[[  8 -18 -37   8 -23  28 -27  32 -16 -23  26 -13  35  -2  26]
 [ 19 -19   3   8  17 -11  -1   8 -10   3  10  19 -23  25   5]]
->
[[-18 -37   8 -23  28 -27  32 -16 -23  26 -13  35  -2  26   8]
 [-19   3   8  17 -11  -1   8 -10   3  10  19 -23  25   5  19]]

[[-24   0  33   4  16 -11  11   5   0   2   1 -15]
 [ -2   5   5   7  10  -1   9  -3   2  -4   6   0]
 [-15   2  16   1   7  -8   6   1  -2   2   2  -8]
 [  2 -16  19  -4   3  10 -10   7   5   4 -12  -6]
 [ 13   0  -1   8  10  10   6   0   5  -9   2   6]
 [  4   6 -12   3  -1  -1   4  -3  -1  -3   5   5]]
->
[[  0  33   4  16 -11  11   5   0   2   1 -15 -24]
 [  5   5   7  10  -1   9  -3   2  -4   6   0  -2]
 [  2  16   1   7  -8   6   1  -2   2   2  -8 -15]
 [-16  19  -4   3  10 -10   7   5   4 -12  -6   2]
 [  0  -1   8  10  10   6   0   5  -9   2   6  13]
 [  6 -12   3  -1  -1   4  -3  -1  -3   5   5   4]]

[[  0  13  -9 -11 -19]
 [ 10  16  19 -14 -10]
 [ 11   0  32  -1  16]
 [  5   8   9  -7  -5]
 [ -9  -5 -22   5  -4]]
->
[[ 13  -9 -11 -19   0]
 [ 16  19 -14 -10  10]
 [  0  32  -1  16  11]
 [  8   9  -7  -5   5]
 [ -5 -22   5  -4  -9]]

[[  1  24   0  -6 -11]
 [ -7   8  24 -35  12]
 [  3   3  24 -18 -16]
 [  5 -12  19   4  16]
 [  7   6  -1 -12  22]
 [ -8  33   3 -33  12]
 [  3 -12  28 -16  15]]
->
[[ 24   0  -6 -11   1]
 [  8  24 -35  12  -7]
 [  3  24 -18 -16   3]
 [-12  19   4  16   5]
 [  6  -1 -12  22   7]
 [ 33   3 -33  12  -8]
 [-12  28 -16  15   3]]

[[  3 -12  -1]
 [  0 -23  -6]
 [  1  30   9]]
->
[[-12  -1   3]
 [-23  -6   0]
 [ 30   9   1]]

[[-31  12 -16  -3  -2 -15]
 [-13  -1  27 -10   1   1]
 [ -7   0  -7  -2  -3  -4]
 [ -1  -1  -2  -3   3  -2]]
->
[[ 12 -16  -3  -2 -15 -31]
 [ -1  27 -10   1   1 -13]
 [  0  -7  -2  -3  -4  -7]
 [ -1  -2  -3   3  -2  -1]]
---
[[ -5   3  -1  -1  -2  10   7  -2   2   1  -3  -3]
 [  2   0   1   2   3   4   0  -3   0  -4  -7 -11]
 [  0   0  -3   2   1   7   5   2  -1  -3  -4   2]
 [  1  -1  -1  -3   2  -1  -3   1  -3  -2  -3   2]
 [  0   1   0  -4   1   5   6  -3   1   0  -8   3]
 [ -1   4  -1  -6   1   3   1  -1  -2   5   2  -1]
 [  6   0   1   1  -1 -28   2   1   1   6  -1   7]]
->
[[ -5   3  -1  -1  -2  10   7  -2   2   1  -3  -3]
 [  0   0  -3   2   1   7   5   2  -1  -3  -4   2]
 [  0   1   0  -4   1   5   6  -3   1   0  -8   3]
 [  6   0   1   1  -1 -28   2   1   1   6  -1   7]]

[[-21  -6]
 [ 24  16]
 [ 27  23]
 [ 12  -2]
 [ 34  14]]
->
[[-21  -6]
 [ 27  23]
 [ 34  14]]

[[-11   0   1  29   9  -1   5  -1]
 [ 12   0   7  11   3  -8  -1  -1]
 [  4  -4  -1 -14   4   1  -7 -15]
 [  5   2   5   4   6  -6   3 -21]
 [  8   4  -4 -22   0   8  12 -35]
 [-15   0   0  11   3   5  15 -15]
 [  9   0   3 -14   2   1   8 -18]
 [-10  -1   4  -5  15 -10  -9   3]
 [ -4   1   3  16   7  -3   0 -20]
 [  1  -2  -5   4  -5   6  -4   1]]
->
[[-11   0   1  29   9  -1   5  -1]
 [  4  -4  -1 -14   4   1  -7 -15]
 [  8   4  -4 -22   0   8  12 -35]
 [  9   0   3 -14   2   1   8 -18]
 [ -4   1   3  16   7  -3   0 -20]]

[[-12  14]
 [ -2  15]
 [  8  -9]
 [ -8  -6]
 [ 15 -17]
 [  8   2]
 [ 14  -7]
 [ 29  -2]
 [  5 -37]
 [ -3   2]
 [ -1  -5]]
->
[[-12  14]
 [  8  -9]
 [ 15 -17]
 [ 14  -7]
 [  5 -37]
 [ -1  -5]]

[[ 31  -7  10  -4   4  -6 -10]
 [ -8  -2 -10 -14 -18  -6 -12]
 [  4 -16  20   8   8 -12 -18]
 [ 11   0  16  -8  21 -13  20]
 [ 12   5 -15 -16 -16  -8 -13]
 [ 15  -8  13  -1  15  -9  -3]
 [-15  -5   2  -4   2 -10   4]
 [ 20   9   6 -11  17 -12   7]]
->
[[ 31  -7  10  -4   4  -6 -10]
 [  4 -16  20   8   8 -12 -18]
 [ 12   5 -15 -16 -16  -8 -13]
 [-15  -5   2  -4   2 -10   4]]

[[  0   1   4  -7 -10  -2  -5  -1   7   4  -9 -19]
 [ 16   5   6  20   2   0 -29  -9   8   1  -6  -7]
 [ 23   2   1 -18  35  -1  -4   2   2  -5   5   6]]
->
[[  0   1   4  -7 -10  -2  -5  -1   7   4  -9 -19]
 [ 23   2   1 -18  35  -1  -4   2   2  -5   5   6]]

[[-21  -6 -19 -19 -25   7  10   5  28  21  -9  -9]
 [ -4  -9   6 -26 -10  -9 -35   1   0 -34  -1  -5]
 [  3  -2 -32 -27   6 -27  -8   9 -12  27  21   9]
 [-14  12  16 -18  -1 -19  25   1  33   7  11 -21]
 [ 11 -29  -5   1  15 -36 -17  -8 -26  21  -6 -26]]
->
[[-21  -6 -19 -19 -25   7  10   5  28  21  -9  -9]
 [  3  -2 -32 -27   6 -27  -8   9 -12  27  21   9]
 [ 11 -29  -5   1  15 -36 -17  -8 -26  21  -6 -26]]

[[  8   2  -4  -2   4  10   3]
 [ -3   3  -8   2 -12  -3  -2]
 [ 17  13 -20  20  11  13  27]
 [  0  -2  -3   0   4   6  -3]
 [  3   1   0   3   5  -1   3]
 [ -1   1   1   0   6   0  -7]
 [  9   4  -5   7  11  -2  -5]
 [  6   5  -2  -2  -2   5   5]]
->
[[  8   2  -4  -2   4  10   3]
 [ 17  13 -20  20  11  13  27]
 [  3   1   0   3   5  -1   3]
 [  9   4  -5   7  11  -2  -5]]
